Below are the code and all the weights of a small trained network. Each question names an input and a class and asks about switching units off, where a switched-off unit gives its printed mean instead of its output.

import numpy as np


def w(rows, s, z=0):
    codes = np.array(rows[::2]) - 128.0
    scale = np.full(codes.shape[1], s)
    scale[-1] = z or s
    return codes * scale


def f(y):
    return np.maximum(y, 0)


def log_softmax(a):
    a = a - a.max(-1, keepdims=True)
    return a - np.log(np.exp(a).sum(-1, keepdims=True))


def net(x, mask):
    res = np.array(x, float).reshape(1, 4) / 4 @ E
    y = f(res @ A[0][:, :-1].T + A[0][:, -1])
    res = res + np.where(mask, y, B[0][:, -1]) @ B[0][:, :-1]
    return log_softmax(res[-1] @ U[:, :-1].T + U[:, -1])


A, B = {}, {}
E = w([
[107,48,99,68,214,126,68,45,171,245],'x0',
[222,51,32,149,109,158,157,60,58,93],'x1',
[152,33,191,214,34,31,139,101,200,138],'x2',
[181,173,237,133,191,195,255,61,175,141],'x3',
],0.007)
A[0] = w([
[151,72,158,175,82,44,142,97,153,128,35],'neuron 0',
[109,65,116,83,188,120,85,56,169,218,106],'neuron 1',
[154,178,184,120,171,180,199,85,172,143,159],'neuron 2',
[79,208,103,46,162,172,116,150,91,131,92],'neuron 3',
[249,34,28,178,108,155,171,38,40,95,61],'neuron 4',
[153,75,150,176,84,55,132,100,172,123,46],'neuron 5',
[119,85,88,94,157,127,84,63,135,208,157],'neuron 6',
[90,88,68,98,91,79,51,154,89,126,33],'neuron 7',
[189,151,186,128,167,157,190,66,151,152,68],'neuron 8',
[150,148,74,73,183,194,140,126,44,101,99],'neuron 9',
[2,180,189,122,121,83,121,182,202,172,81],'neuron 10',
[154,185,144,182,62,125,164,198,83,32,130],'neuron 11',
[112,186,78,93,180,184,119,142,71,106,3],'neuron 12',
[67,122,69,127,109,79,42,198,92,129,154],'neuron 13',
],0.0077,0.0024)
B[0] = w([
[215,164,122,148,21,132,82,63,238,179,180],'neuron 0',
[144,170,47,70,165,108,216,202,194,27,216],'neuron 1',
[114,47,161,140,56,211,163,179,56,143,213],'neuron 2',
[197,171,179,210,81,141,96,90,202,160,225],'neuron 3',
[77,165,246,255,231,17,135,204,76,131,255],'neuron 4',
[195,154,141,137,82,143,91,60,240,169,179],'neuron 5',
[141,149,70,130,157,139,192,190,155,53,205],'neuron 6',
[152,59,141,120,32,211,174,209,81,130,219],'neuron 7',
[137,39,128,82,46,218,209,185,68,137,197],'neuron 8',
[194,172,171,202,87,104,86,79,184,181,226],'neuron 9',
[105,161,227,222,215,60,118,186,96,124,230],'neuron 10',
[135,170,26,43,168,129,205,198,201,24,249],'neuron 11',
[236,156,126,156,83,128,93,78,226,179,208],'neuron 12',
[121,45,169,150,58,201,158,182,54,147,254],'neuron 13',
],0.0063,0.0094)
U = w([
[232,172,139,154,52,137,72,67,238,214,82],'0',
[115,13,147,114,39,229,173,161,28,149,63],'1',
[126,174,23,71,178,117,192,165,194,1,102],'2',
[76,164,218,197,209,59,106,145,79,157,216],'3',
[101,130,117,112,126,129,124,85,104,127,254],'4',
[94,139,110,26,152,91,66,62,68,191,75],'5',
[99,127,104,85,162,120,45,20,86,130,82],'6',
],0.0067,0.006)

Each question gives the input, the list of numbers given to net, and the class t.
The units are the neurons (one row each of A and B). Each row of codes is followed by its name. A weight is (code - 128) times the scale printed after its matrix; where a second scale follows, it is the last column's (A, B and U).
mask holds one flag per neuron, in row order. A switched-off neuron (its flag False) gives its mean, the last column of its row in B, instead of its output. The means were averaged over made-up inputs and are rounded, as every weight is.
A unit's drop is (log p(t) with every unit on - log p(t) with that unit switched off) / (log p(t) with every unit on - log p(t) with every unit switched off).
The circuit of an input: a set's keep is (log p(t) with only the set's units on - log p(t) with every unit switched off) / (log p(t) with every unit on - log p(t) with every unit switched off). Starting from the 12 units with the biggest drops (on a tie, the unit counted first), units are removed one at a time, each time the one whose removal leaves the highest keep (on an exact tie, the one counted first), for as long as the keep stays at least 0.8.
circuit, biggest first: the units of the circuit, biggest drop first
top k neurons: the k neurons with the biggest drops, biggest first
drop when u is switched off: that unit's drop, to one decimal
input [-7,1,3,-5], class 2: circuit, biggest first -> neuron 11
input [-6,8,5,-5], class 3: top 2 neurons -> neuron 4; neuron 1
input [7,3,-4,1], class 2: top 2 neurons -> neuron 1; neuron 6
input [3,-3,-1,-7], class 1: top 2 neurons -> neuron 13; neuron 7
input [0,0,-1,1], class 4: top 2 neurons -> neuron 4; neuron 13
input [-3,-4,-1,-5], class 1: top 3 neurons -> neuron 4; neuron 13; neuron 7
input [-7,-4,-7,-2], class 0: top 2 neurons -> neuron 3; neuron 12
input [-8,-6,2,-4], class 2: top 2 neurons -> neuron 11; neuron 4
input [-7,-3,-7,5], class 0: top 3 neurons -> neuron 3; neuron 12; neuron 9
input [-3,4,-6,6], class 0: top 4 neurons -> neuron 9; neuron 12; neuron 13; neuron 7
input [4,4,7,8], class 1: top 2 neurons -> neuron 8; neuron 2
input [-5,4,2,-3], class 2: top 2 neurons -> neuron 11; neuron 10
input [4,-3,0,6], class 1: top 3 neurons -> neuron 2; neuron 8; neuron 11
input [8,0,-8,-1], class 0: top 2 neurons -> neuron 3; neuron 9
input [-4,-4,-4,8], class 1: circuit, biggest first -> neuron 2
input [-2,8,-3,3], class 3: drop when neuron 7 is switched off -> 0.0
input [4,7,-6,1], class 3: drop when neuron 9 is switched off -> -0.1
input [-8,4,1,1], class 2: drop when neuron 11 is switched off -> 1.1
